Below is a small trained network, with its code and all its weights. Each question gives an input and a target symbol and asks what happens when units are switched off, that is, made to give their printed mean instead of their output.

import numpy as np


def w(rows, s, z=0):
    codes = np.array(rows[::2]) - 128.0
    scale = np.full(codes.shape[1], s)
    scale[-1] = z or s
    return codes * scale


def norm(h):
    return h / np.sqrt((h * h).mean(-1, keepdims=True) + 1e-5)


def f(y):
    return np.maximum(y, 0)


def softmax(a):
    e = np.exp(a - a.max(-1, keepdims=True))
    return e / e.sum(-1, keepdims=True)


def log_softmax(a):
    a = a - a.max(-1, keepdims=True)
    return a - np.log(np.exp(a).sum(-1, keepdims=True))


def net(x, mask):
    ids = ['αγδελξτφω'.index(c) for c in x.split()]
    T = len(ids)
    res = E[ids] + P[:T]
    r = norm(res)
    for j in range(3):
        rows = slice(2 * j, 2 * j + 2)
        q, k, v = (r @ M[0][rows].T for M in (Q, K, V))
        z = softmax(np.where(np.tri(T) > 0, q @ k.T / 2**0.5, -1e9)) @ v
        o = O[0][rows]
        res = res + np.where(mask[j], z, o[:, -1]) @ o[:, :-1]
    y = f(norm(res) @ A[0][:, :-1].T + A[0][:, -1])
    res = res + np.where(mask[3:7], y, B[0][:, -1]) @ B[0][:, :-1]
    return log_softmax(norm(res)[-1] @ U[:, :-1].T + U[:, -1])


Q, K, V, O, A, B = {}, {}, {}, {}, {}, {}
E = w([
[216,173,184,149,81],'α',
[252,149,93,80,142],'γ',
[180,208,180,145,67],'δ',
[181,173,176,140,73],'ε',
[178,31,229,130,140],'λ',
[195,173,183,162,74],'ξ',
[90,223,186,50,255],'τ',
[189,150,190,151,75],'φ',
[205,142,193,148,79],'ω',
],0.0064)
P = w([
[21,81,111,253,150],'0',
[158,141,153,153,120],'1',
[155,155,154,146,120],'2',
[156,162,154,143,121],'3',
[152,171,155,139,123],'4',
[152,177,152,130,126],'5',
[151,182,153,126,129],'6',
[147,193,149,119,129],'7',
],0.0058)
Q[0] = w([
[174,147,221,134,110],'h1',
[221,216,108,124,68],'h1',
[110,247,138,169,102],'h2',
[91,57,1,160,149],'h2',
[193,164,214,119,181],'h3',
[151,75,122,108,147],'h3',
],0.0081)
K[0] = w([
[94,128,115,105,166],'h1',
[135,246,90,98,156],'h1',
[131,181,159,94,118],'h2',
[168,84,99,133,59],'h2',
[23,130,135,157,126],'h3',
[167,122,116,126,108],'h3',
],0.014)
V[0] = w([
[150,227,36,144,157],'h1',
[152,166,76,243,53],'h1',
[2,151,128,233,145],'h2',
[127,86,174,235,62],'h2',
[64,177,73,179,53],'h3',
[180,48,135,191,97],'h3',
],0.0093)
O[0] = w([
[29,122,187,230,145,141],'h1',
[163,107,145,220,55,160],'h1',
[54,130,112,254,163,150],'h2',
[70,201,210,159,117,208],'h2',
[91,190,181,49,84,163],'h3',
[73,159,48,200,57,254],'h3',
],0.0084,0.0067)
A[0] = w([
[223,114,70,241,152,187],'n1',
[237,195,50,1,70,51],'n2',
[218,104,35,17,212,53],'n3',
[198,73,179,30,245,2],'n4',
],0.0069,0.0059)
B[0] = w([
[131,141,152,73,152,255],'n1',
[97,46,132,108,166,187],'n2',
[145,157,137,191,84,216],'n3',
[99,254,173,140,60,158],'n4',
],0.013,0.0049)
U = w([
[88,148,168,248,104,86],'α',
[176,205,159,101,103,84],'γ',
[144,138,159,26,110,137],'δ',
[106,86,131,51,147,251],'ε',
[212,124,58,154,166,239],'λ',
[69,87,107,135,119,26],'ξ',
[124,129,169,155,240,155],'τ',
[89,70,86,139,135,156],'φ',
[128,67,57,193,99,37],'ω',
],0.016,0.003)

Each question gives the input, a string of symbols that net reads in full, and the target symbol t.
The units are the heads (2 rows each of Q, K, V and O) and the neurons (one row each of A and B). Each row of codes is followed by its name. A weight is (code - 128) times the scale printed after its matrix; where a second scale follows, it is the last column's (O, A, B and U).
mask holds one flag per unit, heads first, then neurons. A switched-off unit (its flag False) gives its mean, the last column of its rows in O or B, instead of its output. The means were averaged over made-up inputs and are rounded, as every weight is.
A unit's drop is (log p(t) with every unit on - log p(t) with that unit switched off) / (log p(t) with every unit on - log p(t) with every unit switched off).
The circuit of an input: a set's keep is (log p(t) with only the set's units on - log p(t) with every unit switched off) / (log p(t) with every unit on - log p(t) with every unit switched off). Starting from all 7 units, units are removed one at a time, each time the one whose removal leaves the highest keep (on an exact tie, the one counted first), for as long as the keep stays at least 0.8.
units of the circuit, in order: the units of the circuit, biggest drop first
most important unit: the unit with the biggest drop
top k neurons: the k neurons with the biggest drops, biggest first
heads that matter: for each layer, one digit per head in row order, 1 if its drop is at least 0.15 and else 0, layers parted by /
input γ λ λ γ φ α λ γ, target δ: top 3 neurons : [n1; n3; n4]
input γ φ γ τ δ ξ ω ε, target γ: units of the circuit, in order : [h3; n4; h2]
input φ γ τ α ε, target φ: most important unit : h2
input λ δ λ, target γ: heads that matter : 110
input λ γ φ γ λ α τ ω, target λ: heads that matter : 011
input γ δ ξ λ τ, target γ: units of the circuit, in order : [h3; h2; n4]
input λ ω λ ω, target γ: heads that matter : 110
input δ γ γ ε τ ε γ ε, target δ: units of the circuit, in order : [h3; h2]
input δ ξ λ γ λ, target γ: heads that matter : 111
input γ τ φ δ, target γ: heads that matter : 111
input δ λ τ γ, target δ: heads that matter : 101
input ε ω τ γ φ γ δ γ, target ε: units of the circuit, in order : [n2; h2]
input φ λ ω φ ω, target γ: heads that matter : 010
input τ ω α δ δ α, target τ: units of the circuit, in order : [h3; h2]
input ε α ξ ω γ ε τ, target ε: units of the circuit, in order : [h2; n2]
input τ γ ξ λ φ, target τ: heads that matter : 011
input δ ω ξ λ λ ω λ, target δ: units of the circuit, in order : [h1]
input λ ε ξ γ γ τ α γ, target λ: top 3 neurons : [n3; n2; n1]
input ω ε γ ω τ ω ω, target ω: heads that matter : 110
input φ ε λ λ ω φ, target γ: top 2 neurons : [n3; n2]
input λ φ ε τ ω ε φ, target λ: units of the circuit, in order : [h2]
input ε δ γ α λ τ ω, target ε: heads that matter : 011
input φ φ λ λ γ λ ω τ, target φ: heads that matter : 010
input α λ λ γ λ λ, target ε: heads that matter : 100
